Below is a small trained network, with its code and all its weights. Each question gives an input and a class and asks what happens when units are switched off, that is, made to give their printed mean instead of their output.

import numpy as np


def w(rows, s, z=0):
    codes = np.array(rows[::2]) - 128.0
    scale = np.full(codes.shape[1], s)
    scale[-1] = z or s
    return codes * scale


def norm(h):
    return h / np.sqrt((h * h).mean(-1, keepdims=True) + 1e-5)


def f(y):
    return y / 2 * (1 + np.tanh(0.7978845608 * (y + 0.044715 * y**3)))


def log_softmax(a):
    a = a - a.max(-1, keepdims=True)
    return a - np.log(np.exp(a).sum(-1, keepdims=True))


def net(x, mask):
    res = np.array(x, float).reshape(1, 8) / 4 @ E
    u = 0
    for l in range(2):
        y = f(norm(res) @ A[l][:, :-1].T + A[l][:, -1])
        res = res + np.where(mask[u : u + 12], y, B[l][:, -1]) @ B[l][:, :-1]
        u += 12
    return log_softmax(norm(res)[-1] @ U[:, :-1].T + U[:, -1])


A, B = {}, {}
E = w([
[160,203,68,131,171,2,237,230],'x0',
[129,131,133,121,137,130,129,122],'x1',
[131,134,143,106,155,136,134,114],'x2',
[31,194,44,213,180,167,138,31],'x3',
[119,116,124,127,117,124,136,130],'x4',
[121,127,137,109,137,129,135,119],'x5',
[218,143,45,89,50,207,203,50],'x6',
[123,126,134,122,129,128,135,124],'x7',
],0.0063)
A[0] = w([
[88,157,95,155,156,122,174,134,3],'L0N0',
[101,105,197,140,153,103,58,206,154],'L0N1',
[32,113,178,115,144,146,100,121,140],'L0N2',
[143,163,92,125,136,131,185,150,49],'L0N3',
[213,122,73,32,74,160,151,122,108],'L0N4',
[170,105,50,108,111,176,95,132,123],'L0N5',
[143,151,112,160,188,60,197,183,143],'L0N6',
[139,80,186,121,75,212,64,136,178],'L0N7',
[121,130,184,119,183,204,221,151,132],'L0N8',
[97,209,30,157,103,168,154,47,101],'L0N9',
[174,161,104,131,162,91,206,187,184],'L0N10',
[1,165,128,196,203,153,112,147,115],'L0N11',
],0.0091,0.0052)
B[0] = w([
[123,185,151,114,126,74,161,68,143],'L0N0',
[159,20,153,177,157,144,253,101,210],'L0N1',
[189,124,124,206,123,115,117,170,181],'L0N2',
[157,229,162,206,115,81,147,77,156],'L0N3',
[160,185,82,150,42,123,74,136,216],'L0N4',
[136,101,160,31,129,148,126,76,164],'L0N5',
[85,131,33,3,103,126,121,161,227],'L0N6',
[171,114,109,134,214,49,108,22,229],'L0N7',
[163,89,116,159,110,118,102,155,136],'L0N8',
[103,75,170,151,202,162,163,183,254],'L0N9',
[132,208,117,148,105,163,137,233,238],'L0N10',
[88,203,126,105,30,60,47,95,220],'L0N11',
],0.0079,0.0085)
A[1] = w([
[122,170,138,186,136,122,189,118,83],'L1N0',
[82,163,139,119,130,51,57,102,126],'L1N1',
[152,92,96,128,166,124,78,139,196],'L1N2',
[90,235,62,163,177,88,197,142,88],'L1N3',
[117,108,117,130,126,141,210,194,71],'L1N4',
[169,169,134,37,92,100,82,71,80],'L1N5',
[108,106,147,107,198,211,149,62,131],'L1N6',
[126,166,117,162,197,199,161,107,177],'L1N7',
[123,151,65,69,178,199,174,149,113],'L1N8',
[69,95,166,226,105,179,55,9,121],'L1N9',
[172,104,86,177,118,47,105,94,197],'L1N10',
[116,193,81,84,177,80,194,137,2],'L1N11',
],0.011,0.0054)
B[1] = w([
[248,99,111,134,216,139,108,63,141],'L1N0',
[80,179,44,105,156,141,88,116,173],'L1N1',
[103,133,131,113,129,71,111,53,163],'L1N2',
[150,65,193,114,123,129,168,18,226],'L1N3',
[141,131,134,64,209,99,40,154,170],'L1N4',
[80,100,60,109,133,195,109,116,161],'L1N5',
[60,77,126,145,15,78,182,195,188],'L1N6',
[131,78,196,131,68,95,187,118,177],'L1N7',
[131,91,162,210,198,107,69,151,183],'L1N8',
[151,166,137,141,141,172,141,254,248],'L1N9',
[134,141,155,125,151,175,125,87,201],'L1N10',
[117,79,151,172,93,164,114,70,177],'L1N11',
],0.0099,0.011)
U = w([
[220,39,239,194,186,76,207,25,168],'0',
[32,209,128,215,181,181,36,190,71],'1',
[189,45,58,62,78,222,49,16,3],'2',
[54,70,197,188,50,179,204,197,181],'3',
[151,92,155,30,195,3,104,222,93],'4',
[29,199,104,81,119,39,154,45,241],'5',
[228,221,38,43,46,134,176,188,40],'6',
],0.014,0.0044)

Each question gives the input, the list of numbers given to net, and the class t.
The units are the neurons (one row each of A and B). Each row of codes is followed by its name. A weight is (code - 128) times the scale printed after its matrix; where a second scale follows, it is the last column's (A, B and U).
mask holds one flag per neuron, layer by layer. A switched-off neuron (its flag False) gives its mean, the last column of its row in B, instead of its output. The means were averaged over made-up inputs and are rounded, as every weight is.
A unit's drop is (log p(t) with every unit on - log p(t) with that unit switched off) / (log p(t) with every unit on - log p(t) with every unit switched off).
The circuit of an input: a set's keep is (log p(t) with only the set's units on - log p(t) with every unit switched off) / (log p(t) with every unit on - log p(t) with every unit switched off). Starting from the 12 units with the biggest drops (on a tie, the unit counted first), units are removed one at a time, each time the one whose removal leaves the highest keep (on an exact tie, the one counted first), for as long as the keep stays at least 0.8.
units of the circuit, in order: the units of the circuit, biggest drop first
most important unit: the unit with the biggest drop
k most important neurons: the k neurons with the biggest drops, biggest first
k most important neurons of layer l: the k neurons of layer l with the biggest drops, biggest first
drop of u: that unit's drop, to one decimal
input [-8,3,-2,3,1,-4,1,8], class 3: 3 most important neurons	L1N6; L0N4; L1N9
input [-6,-6,-1,0,-8,-4,-3,0], class 0: units of the circuit, in order	L0N7
input [-2,1,8,1,7,1,-4,3], class 1: 4 most important neurons	L0N11; L1N3; L1N9; L0N9
input [-4,1,3,1,2,-7,-1,3], class 1: 3 most important neurons of layer 1	L1N3; L1N9; L1N1
input [-2,-1,1,-8,-6,-7,1,-7], class 2: units of the circuit, in order	L0N9; L1N5
input [8,-7,5,1,4,3,7,1], class 0: 3 most important neurons of layer 0	L0N11; L0N3; L0N9
input [-6,2,6,5,-6,-3,1,7], class 3: 2 most important neurons of layer 1	L1N6; L1N7
input [0,7,4,-7,7,4,6,-4], class 2: 2 most important neurons	L1N5; L1N9
input [2,4,3,-6,-4,3,2,-5], class 6: 2 most important neurons	L0N4; L0N9
input [-2,7,7,0,8,-8,2,8], class 2: 3 most important neurons	L0N1; L0N4; L0N7
input [7,-6,0,1,-4,-4,-3,1], class 5: 4 most important neurons	L0N6; L0N9; L1N9; L1N3
input [-5,7,2,-4,6,-8,1,7], class 2: 2 most important neurons of layer 1	L1N5; L1N3
input [0,-5,0,5,-5,2,4,-8], class 3: 2 most important neurons	L1N6; L0N10
input [2,-7,4,1,-4,-6,-5,-5], class 5: 2 most important neurons	L0N11; L0N9
input [-1,3,-3,1,8,-1,8,-5], class 3: 2 most important neurons of layer 0	L0N9; L0N6
input [7,-4,-6,5,3,-4,1,-1], class 0: most important unit	L1N3
input [4,0,3,-4,0,-4,1,2], class 6: 2 most important neurons	L0N9; L0N4
input [8,-3,8,-7,-4,5,2,3], class 6: 2 most important neurons	L0N9; L0N4
input [-1,-2,-8,-8,-7,2,-1,5], class 0: drop of L0N1	0.2
input [4,8,7,7,6,-2,-7,-1], class 5: units of the circuit, in order	L0N11
input [-1,6,-6,1,-7,-4,-2,-1], class 1: drop of L0N11	6.9
input [2,-5,8,4,-1,1,8,-4], class 0: drop of L1N8	0.0
input [2,4,-3,6,2,3,-5,2], class 5: drop of L0N11	1.3
